Here is a tiny trained network, its code and every weight. The questions are about switching its units off for an input and a target symbol, where a switched-off unit gives its printed mean instead of its output.

import numpy as np


def w(rows, s, z=0):
    codes = np.array(rows[::2]) - 128.0
    scale = np.full(codes.shape[1], s)
    scale[-1] = z or s
    return codes * scale


def f(y):
    return y / 2 * (1 + np.tanh(0.7978845608 * (y + 0.044715 * y**3)))


def softmax(a):
    e = np.exp(a - a.max(-1, keepdims=True))
    return e / e.sum(-1, keepdims=True)


def log_softmax(a):
    a = a - a.max(-1, keepdims=True)
    return a - np.log(np.exp(a).sum(-1, keepdims=True))


def net(x, mask):
    ids = ['ΓΘΞΣΦΨΩαβεζηλμ'.index(c) for c in x.split()]
    T = len(ids)
    res = E[ids] + P[:T]
    r = res
    for j in range(2):
        rows = slice(2 * j, 2 * j + 2)
        q, k, v = (r @ M[0][rows].T for M in (Q, K, V))
        z = softmax(np.where(np.tri(T) > 0, q @ k.T / 2**0.5, -1e9)) @ v
        o = O[0][rows]
        res = res + np.where(mask[j], z, o[:, -1]) @ o[:, :-1]
    y = f(res @ A[0][:, :-1].T + A[0][:, -1])
    res = res + np.where(mask[2:6], y, B[0][:, -1]) @ B[0][:, :-1]
    return log_softmax(res[-1] @ U[:, :-1].T + U[:, -1])


Q, K, V, O, A, B = {}, {}, {}, {}, {}, {}
E = w([
[90,162,148,224,57,96,23,63,174],'Γ',
[81,46,95,54,64,113,28,194,212],'Θ',
[120,140,72,23,165,159,214,203,209],'Ξ',
[102,58,63,210,89,70,95,217,52],'Σ',
[219,167,26,133,154,59,215,74,205],'Φ',
[111,177,177,148,37,152,217,159,148],'Ψ',
[132,176,221,118,90,196,100,190,111],'Ω',
[120,235,203,167,128,105,158,45,90],'α',
[204,72,113,121,144,99,87,174,24],'β',
[42,109,135,99,199,27,135,254,170],'ε',
[63,105,163,105,211,180,161,37,220],'ζ',
[28,77,47,58,164,216,197,30,12],'η',
[26,202,106,192,215,238,46,235,183],'λ',
[192,239,47,89,241,196,47,135,35],'μ',
],0.0076)
P = w([
[89,94,68,222,42,77,196,119,157],'0',
[39,229,120,13,65,79,40,57,154],'1',
[225,146,235,160,215,166,183,165,95],'2',
[81,76,22,232,113,229,106,184,200],'3',
[2,111,68,45,79,19,48,82,80],'4',
[241,134,250,174,229,144,197,159,93],'5',
],0.0064)
Q[0] = w([
[197,47,255,58,71,71,191,99,40],'head 0',
[179,28,173,186,138,235,46,183,178],'head 0',
[168,178,228,31,204,42,56,57,73],'head 1',
[93,142,231,96,169,67,34,117,36],'head 1',
],0.0063)
K[0] = w([
[222,82,197,73,11,28,118,154,156],'head 0',
[238,99,254,166,246,226,121,112,89],'head 0',
[156,9,130,187,27,34,240,115,205],'head 1',
[79,21,177,182,7,6,89,147,53],'head 1',
],0.0056)
V[0] = w([
[3,155,9,39,5,40,6,97,99],'head 0',
[210,17,212,234,13,15,176,221,110],'head 0',
[244,214,108,121,131,63,107,59,46],'head 1',
[76,23,71,71,30,4,248,21,142],'head 1',
],0.0057)
O[0] = w([
[93,187,21,39,24,21,114,77,44,235],'head 0',
[243,30,190,154,29,156,60,192,101,132],'head 0',
[255,206,146,150,210,55,132,14,161,3],'head 1',
[57,24,241,100,235,200,25,62,130,194],'head 1',
],0.0062,0.0023)
A[0] = w([
[97,112,136,40,161,50,138,205,147,254],'neuron 0',
[199,174,176,225,221,42,64,157,3,224],'neuron 1',
[219,175,251,236,31,183,130,75,60,183],'neuron 2',
[253,117,218,19,244,223,231,49,91,160],'neuron 3',
],0.006,0.0034)
B[0] = w([
[141,156,181,72,95,38,69,166,168,255],'neuron 0',
[89,68,112,163,234,60,78,69,45,236],'neuron 1',
[221,255,221,140,75,165,51,100,35,241],'neuron 2',
[134,40,42,16,5,217,215,58,200,230],'neuron 3',
],0.0067,0.0044)
U = w([
[69,231,166,11,53,83,50,12,76,179],'Γ',
[45,101,72,37,42,122,125,83,62,107],'Θ',
[91,67,226,61,237,28,162,196,119,230],'Ξ',
[178,10,47,135,63,183,60,140,36,2],'Σ',
[128,20,127,168,63,128,157,26,243,107],'Φ',
[152,155,211,95,58,226,76,152,161,17],'Ψ',
[195,221,191,119,25,128,189,205,81,108],'Ω',
[142,251,236,229,209,103,22,27,181,102],'α',
[225,118,127,198,247,66,78,204,12,62],'β',
[178,69,183,128,111,89,49,247,251,183],'ε',
[5,109,221,236,247,198,145,119,193,187],'ζ',
[34,67,34,112,245,223,94,92,46,72],'η',
[133,164,41,110,26,158,238,230,161,92],'λ',
[254,208,37,137,212,49,202,55,141,241],'μ',
],0.006,0.003)

Each question gives the input, a string of symbols that net reads in full, and the target symbol t.
The units are the heads (2 rows each of Q, K, V and O) and the neurons (one row each of A and B). Each row of codes is followed by its name. A weight is (code - 128) times the scale printed after its matrix; where a second scale follows, it is the last column's (O, A, B and U).
mask holds one flag per unit, heads first, then neurons. A switched-off unit (its flag False) gives its mean, the last column of its rows in O or B, instead of its output. The means were averaged over made-up inputs and are rounded, as every weight is.
A unit's drop is (log p(t) with every unit on - log p(t) with that unit switched off) / (log p(t) with every unit on - log p(t) with every unit switched off).
The circuit of an input: a set's keep is (log p(t) with only the set's units on - log p(t) with every unit switched off) / (log p(t) with every unit on - log p(t) with every unit switched off). Starting from all 6 units, units are removed one at a time, each time the one whose removal leaves the highest keep (on an exact tie, the one counted first), for as long as the keep stays at least 0.8.
units of the circuit, in order: the units of the circuit, biggest drop first
k most important neurons: the k neurons with the biggest drops, biggest first
heads that matter: for each layer, one digit per head in row order, 1 if its drop is at least 0.15 and else 0, layers parted by /
drop of u: that unit's drop, to one decimal
input Φ η λ Φ, target λ: 2 most important neurons -> [neuron 1; neuron 2]
input ε Ψ Ω Ψ, target Ω: units of the circuit, in order -> [head 1; head 0; neuron 2]
input λ λ Σ Ω, target λ: units of the circuit, in order -> [head 1]
input Θ Θ μ α, target μ: heads that matter -> 01
input ε Ψ λ ε, target λ: heads that matter -> 01
input Σ Ξ ζ Ω, target ζ: heads that matter -> 10
input ε λ β Φ λ ζ, target Φ: units of the circuit, in order -> [neuron 3; head 0]
input μ ε Ψ Φ λ μ, target η: units of the circuit, in order -> [neuron 1; neuron 3; head 0]
input η ζ α Ψ, target ζ: 2 most important neurons -> [neuron 3; neuron 0]
input ε η λ β Σ α, target Γ: units of the circuit, in order -> [neuron 2; head 0]
input Σ Γ Σ β, target β: units of the circuit, in order -> [neuron 3; head 0; head 1; neuron 1]
input α ε Γ, target α: units of the circuit, in order -> [neuron 2; head 1; head 0]
input λ Φ Σ Ω Θ μ, target η: 3 most important neurons -> [neuron 1; neuron 3; neuron 0]
input Γ λ Γ ε, target λ: most important neuron -> [neuron 1]
input Σ Ψ β, target Σ: 3 most important neurons -> [neuron 3; neuron 1; neuron 2]
input α λ Σ Γ Θ η, target Θ: 2 most important neurons -> [neuron 3; neuron 2]
input Φ ε Γ, target α: 2 most important neurons -> [neuron 2; neuron 1]
input λ λ λ Φ Σ Ψ, target Ω: units of the circuit, in order -> [head 1; neuron 2]
input ζ λ Γ Θ λ β, target Σ: 2 most important neurons -> [neuron 3; neuron 1]
input Φ λ μ ε, target μ: units of the circuit, in order -> [head 1]
input Ξ Σ λ η Γ Ω, target Ψ: drop of neuron 2 -> 0.9
